Here is a tiny trained network, its code and every weight. The questions are about switching its units off for an input and a class, where a switched-off unit gives its printed mean instead of its output.

import numpy as np


def w(rows, s, z=0):
    codes = np.array(rows[::2]) - 128.0
    scale = np.full(codes.shape[1], s)
    scale[-1] = z or s
    return codes * scale


def norm(h):
    return h / np.sqrt((h * h).mean(-1, keepdims=True) + 1e-5)


def f(y):
    return np.maximum(y, 0)


def log_softmax(a):
    a = a - a.max(-1, keepdims=True)
    return a - np.log(np.exp(a).sum(-1, keepdims=True))


def net(x, mask):
    res = np.array(x, float).reshape(1, 2) / 4 @ E
    u = 0
    for l in range(2):
        y = f(norm(res) @ A[l][:, :-1].T + A[l][:, -1])
        res = res + np.where(mask[u : u + 10], y, B[l][:, -1]) @ B[l][:, :-1]
        u += 10
    return log_softmax(norm(res)[-1] @ U[:, :-1].T + U[:, -1])


A, B = {}, {}
E = w([
[253,99,181,119,49],'x0',
[141,184,100,72,176],'x1',
],0.0042)
A[0] = w([
[124,61,164,107,29,115],'0.n0',
[182,137,118,60,93,186],'0.n1',
[67,122,48,62,237,235],'0.n2',
[156,160,161,142,142,197],'0.n3',
[51,76,164,173,166,199],'0.n4',
[90,97,199,174,50,37],'0.n5',
[63,255,40,76,236,228],'0.n6',
[91,82,120,211,86,31],'0.n7',
[93,117,151,119,47,4],'0.n8',
[106,47,88,132,156,165],'0.n9',
],0.006,0.0031)
B[0] = w([
[118,154,150,161,199,168],'0.n0',
[114,166,61,80,108,171],'0.n1',
[32,91,54,17,254,227],'0.n2',
[124,187,94,155,106,152],'0.n3',
[153,217,66,20,128,181],'0.n4',
[115,63,164,230,135,154],'0.n5',
[18,58,141,165,210,254],'0.n6',
[202,132,142,86,89,149],'0.n7',
[215,161,83,137,185,133],'0.n8',
[93,169,76,62,158,154],'0.n9',
],0.0062,0.0095)
A[1] = w([
[190,146,182,152,116,47],'1.n0',
[139,174,94,131,90,73],'1.n1',
[22,83,118,98,178,252],'1.n2',
[161,124,104,96,146,165],'1.n3',
[131,88,180,179,102,166],'1.n4',
[150,116,147,163,81,57],'1.n5',
[128,162,96,103,63,9],'1.n6',
[185,92,144,90,186,176],'1.n7',
[136,165,83,81,83,66],'1.n8',
[104,1,182,196,131,53],'1.n9',
],0.009,0.0024)
B[1] = w([
[45,49,105,60,117,156],'1.n0',
[155,119,203,76,30,142],'1.n1',
[42,254,56,60,150,249],'1.n2',
[130,152,140,155,150,153],'1.n3',
[148,79,100,228,121,152],'1.n4',
[86,142,215,65,121,144],'1.n5',
[211,204,73,168,207,139],'1.n6',
[59,179,72,102,165,155],'1.n7',
[212,126,188,92,53,150],'1.n8',
[205,156,15,230,253,149],'1.n9',
],0.0052,0.012)
U = w([
[159,63,223,128,10,56],'0',
[92,143,224,145,64,3],'1',
[255,227,166,36,40,172],'2',
[51,227,73,37,201,252],'3',
[232,53,136,250,143,204],'4',
],0.0077,0.0046)

Each question gives the input, the list of numbers given to net, and the class t.
The units are the neurons (one row each of A and B). Each row of codes is followed by its name. A weight is (code - 128) times the scale printed after its matrix; where a second scale follows, it is the last column's (A, B and U).
mask holds one flag per neuron, layer by layer. A switched-off neuron (its flag False) gives its mean, the last column of its row in B, instead of its output. The means were averaged over made-up inputs and are rounded, as every weight is.
A unit's drop is (log p(t) with every unit on - log p(t) with that unit switched off) / (log p(t) with every unit on - log p(t) with every unit switched off).
The circuit of an input: a set's keep is (log p(t) with only the set's units on - log p(t) with every unit switched off) / (log p(t) with every unit on - log p(t) with every unit switched off). Starting from the 12 units with the biggest drops (on a tie, the unit counted first), units are removed one at a time, each time the one whose removal leaves the highest keep (on an exact tie, the one counted first), for as long as the keep stays at least 0.8.
circuit, biggest first: the units of the circuit, biggest drop first
unit that matters most: the unit with the biggest drop
k most important neurons: the k neurons with the biggest drops, biggest first
top k neurons in layer l: the k neurons of layer l with the biggest drops, biggest first
drop when u is switched off: that unit's drop, to one decimal
input [-1,-3], class 2: unit that matters most : 0.n4
input [7,-3], class 4: circuit, biggest first : 0.n2; 1.n2
input [2,-2], class 4: circuit, biggest first : 0.n2; 0.n4; 1.n2; 0.n6
input [7,7], class 2: circuit, biggest first : 0.n6; 0.n2; 1.n2
input [2,-4], class 4: circuit, biggest first : 0.n2; 0.n5; 1.n2; 0.n6
input [6,-3], class 4: circuit, biggest first : 0.n2; 0.n4; 1.n9
input [3,-2], class 4: 4 most important neurons : 0.n2; 0.n4; 1.n2; 0.n5
input [3,-1], class 0: top 4 neurons in layer 0 : 0.n2; 0.n6; 0.n1; 0.n4
input [5,-2], class 0: top 4 neurons in layer 0 : 0.n2; 0.n6; 0.n1; 0.n3
input [8,0], class 2: 3 most important neurons : 0.n6; 0.n2; 0.n1
input [-3,-7], class 2: top 2 neurons in layer 1 : 1.n8; 1.n2
input [7,-1], class 0: 4 most important neurons : 0.n2; 0.n6; 1.n2; 0.n4
input [8,-2], class 0: top 3 neurons in layer 1 : 1.n2; 1.n0; 1.n5
input [5,5], class 2: drop when 0.n6 is switched off : 0.7
input [3,2], class 2: drop when 0.n2 is switched off : 0.6
input [8,3], class 2: drop when 0.n6 is switched off : 1.1
